Below are the code and all the weights of a small trained network. Each question names an input and a class and asks about switching units off, where a switched-off unit gives its printed mean instead of its output.

import numpy as np


def w(rows, s, z=0):
    codes = np.array(rows[::2]) - 128.0
    scale = np.full(codes.shape[1], s)
    scale[-1] = z or s
    return codes * scale


def f(y):
    return np.maximum(y, 0)


def log_softmax(a):
    a = a - a.max(-1, keepdims=True)
    return a - np.log(np.exp(a).sum(-1, keepdims=True))


def net(x, mask):
    res = np.array(x, float).reshape(1, 8) / 4 @ E
    y = f(res @ A[0][:, :-1].T + A[0][:, -1])
    res = res + np.where(mask, y, B[0][:, -1]) @ B[0][:, :-1]
    return log_softmax(res[-1] @ U[:, :-1].T + U[:, -1])


A, B = {}, {}
E = w([
[126,130,128,130],'x0',
[128,126,130,128],'x1',
[127,130,129,129],'x2',
[57,153,205,77],'x3',
[39,2,148,213],'x4',
[167,20,122,14],'x5',
[217,93,235,176],'x6',
[127,128,128,125],'x7',
],0.0048)
A[0] = w([
[193,109,212,154,21],'n0',
[64,67,150,173,48],'n1',
[142,57,123,73,45],'n2',
[153,82,126,92,84],'n3',
[130,131,140,113,216],'n4',
[133,131,69,94,55],'n5',
[128,160,112,103,126],'n6',
[98,86,117,157,31],'n7',
[136,92,131,92,67],'n8',
[176,103,201,150,95],'n9',
[165,85,43,161,85],'n10',
[91,73,136,152,59],'n11',
[136,127,126,120,216],'n12',
[65,139,79,91,20],'n13',
[147,49,129,27,32],'n14',
[79,139,183,91,61],'n15',
[215,103,1,189,83],'n16',
[149,95,118,81,39],'n17',
[73,142,182,95,65],'n18',
[188,204,122,83,1],'n19',
[96,138,161,98,164],'n20',
[72,70,145,170,31],'n21',
[130,131,135,116,229],'n22',
[112,173,132,176,14],'n23',
[136,84,132,80,56],'n24',
[97,105,116,160,37],'n25',
[120,157,131,162,43],'n26',
[121,115,118,128,156],'n27',
[99,90,126,155,19],'n28',
[155,190,142,84,44],'n29',
[60,142,37,89,21],'n30',
[190,204,156,89,59],'n31',
[126,86,121,94,85],'n32',
[143,105,121,98,66],'n33',
[92,97,122,139,95],'n34',
[104,183,146,193,29],'n35',
[186,117,199,159,7],'n36',
[52,139,32,98,35],'n37',
[86,68,133,181,40],'n38',
[134,87,130,77,60],'n39',
[105,132,110,118,158],'n40',
[89,139,167,97,182],'n41',
[114,123,74,127,120],'n42',
[93,208,148,234,18],'n43',
[143,127,118,122,249],'n44',
[43,167,233,51,79],'n45',
],0.0095,0.0065)
B[0] = w([
[98,146,226,102,147],'n0',
[131,76,109,76,161],'n1',
[110,185,101,116,151],'n2',
[117,165,120,118,150],'n3',
[96,106,112,166,216],'n4',
[129,117,142,95,139],'n5',
[119,102,99,114,154],'n6',
[149,89,105,105,134],'n7',
[125,154,108,123,137],'n8',
[105,149,211,128,164],'n9',
[198,139,149,150,161],'n10',
[130,102,111,92,147],'n11',
[98,108,111,165,219],'n12',
[101,145,198,100,136],'n13',
[116,202,81,93,166],'n14',
[194,133,144,139,136],'n15',
[253,152,146,118,190],'n16',
[121,160,91,105,134],'n17',
[191,139,144,129,138],'n18',
[138,57,88,59,149],'n19',
[166,132,125,149,170],'n20',
[134,76,100,86,150],'n21',
[90,104,108,173,230],'n22',
[127,179,71,104,132],'n23',
[126,164,100,121,140],'n24',
[135,119,94,101,131],'n25',
[120,159,92,110,130],'n26',
[126,118,116,136,160],'n27',
[137,82,102,100,130],'n28',
[133,82,113,82,146],'n29',
[89,142,213,102,151],'n30',
[103,82,115,64,163],'n31',
[125,155,116,123,143],'n32',
[120,141,104,113,132],'n33',
[124,108,117,109,145],'n34',
[130,190,90,109,145],'n35',
[79,143,218,101,138],'n36',
[91,145,216,111,157],'n37',
[133,76,101,89,153],'n38',
[129,162,100,119,141],'n39',
[106,124,147,139,164],'n40',
[150,123,119,167,184],'n41',
[112,130,156,145,154],'n42',
[104,228,68,98,169],'n43',
[80,94,101,188,254],'n44',
[252,145,150,136,166],'n45',
],0.041,0.0063)
U = w([
[121,50,139,43,63],'0',
[102,187,122,98,57],'1',
[89,121,254,100,82],'2',
[115,97,152,147,255],'3',
[116,97,148,147,206],'4',
[116,96,152,145,191],'5',
[195,113,174,130,26],'6',
[110,96,151,144,136],'7',
],0.0089,0.0056)

Each question gives the input, the list of numbers given to net, and the class t.
The units are the neurons (one row each of A and B). Each row of codes is followed by its name. A weight is (code - 128) times the scale printed after its matrix; where a second scale follows, it is the last column's (A, B and U).
mask holds one flag per neuron, in row order. A switched-off neuron (its flag False) gives its mean, the last column of its row in B, instead of its output. The means were averaged over made-up inputs and are rounded, as every weight is.
A unit's drop is (log p(t) with every unit on - log p(t) with that unit switched off) / (log p(t) with every unit on - log p(t) with every unit switched off).
The circuit of an input: a set's keep is (log p(t) with only the set's units on - log p(t) with every unit switched off) / (log p(t) with every unit on - log p(t) with every unit switched off). Starting from the 12 units with the biggest drops (on a tie, the unit counted first), units are removed one at a time, each time the one whose removal leaves the highest keep (on an exact tie, the one counted first), for as long as the keep stays at least 0.8.
circuit, biggest first: the units of the circuit, biggest drop first
unit that matters most: the unit with the biggest drop
top k neurons: the k neurons with the biggest drops, biggest first
drop when u is switched off: that unit's drop, to one decimal
input [-7,8,-8,2,-8,5,3,-5], class 0: circuit, biggest first -> [n31]
input [-6,8,0,0,-8,-7,-3,-6], class 0: circuit, biggest first -> [n19; n31]
input [6,4,-6,-5,0,5,8,8], class 2: circuit, biggest first -> [n0; n9]
input [2,4,-2,-3,7,7,-3,4], class 0: circuit, biggest first -> [n1; n38]
input [-2,0,1,-6,2,7,1,-4], class 1: circuit, biggest first -> [n14; n2]
input [-4,4,0,7,-6,-2,6,-3], class 6: top 2 neurons -> [n45; n20]
input [-5,6,-5,4,-7,5,5,-3], class 0: top 2 neurons -> [n31; n19]
input [0,3,-5,-3,1,7,3,3], class 1: circuit, biggest first -> [n14; n2]
input [3,7,3,0,8,-1,-8,0], class 0: circuit, biggest first -> [n1; n21]
input [0,-3,-1,0,0,2,-7,0], class 2: circuit, biggest first -> [n37; n30]
input [7,4,-1,-8,3,8,4,4], class 1: circuit, biggest first -> [n14; n2]
input [0,6,-3,0,2,-4,6,-4], class 2: circuit, biggest first -> [n9; n0]
input [5,-3,-3,-2,-5,-7,-8,8], class 2: circuit, biggest first -> [n37; n30]
input [-8,-8,7,-6,-8,-8,8,-3], class 0: top 3 neurons -> [n31; n19; n29]
input [3,7,-3,1,-7,8,6,-2], class 1: unit that matters most -> n14
input [4,1,3,4,0,5,6,3], class 2: top 2 neurons -> [n9; n0]
input [2,5,7,4,5,-7,-4,5], class 1: top 2 neurons -> [n43; n35]
input [-7,3,6,6,7,-6,-4,-4], class 0: top 2 neurons -> [n1; n21]
input [3,5,-7,4,6,-3,7,7], class 2: top 2 neurons -> [n9; n0]
input [-7,-3,0,-1,7,8,5,-1], class 1: unit that matters most -> n14
input [-4,-4,-4,-4,-4,5,-8,4], class 2: drop when n30 is switched off -> 0.2
input [2,3,-5,2,5,6,6,-1], class 1: drop when n2 is switched off -> 0.4
input [7,2,3,-5,0,-8,-5,-4], class 1: drop when n43 is switched off -> 0.4
input [-2,-8,7,5,3,8,7,-1], class 1: drop when n2 is switched off -> 0.1
input [-1,4,1,-8,6,6,4,7], class 6: top 2 neurons -> [n16; n10]
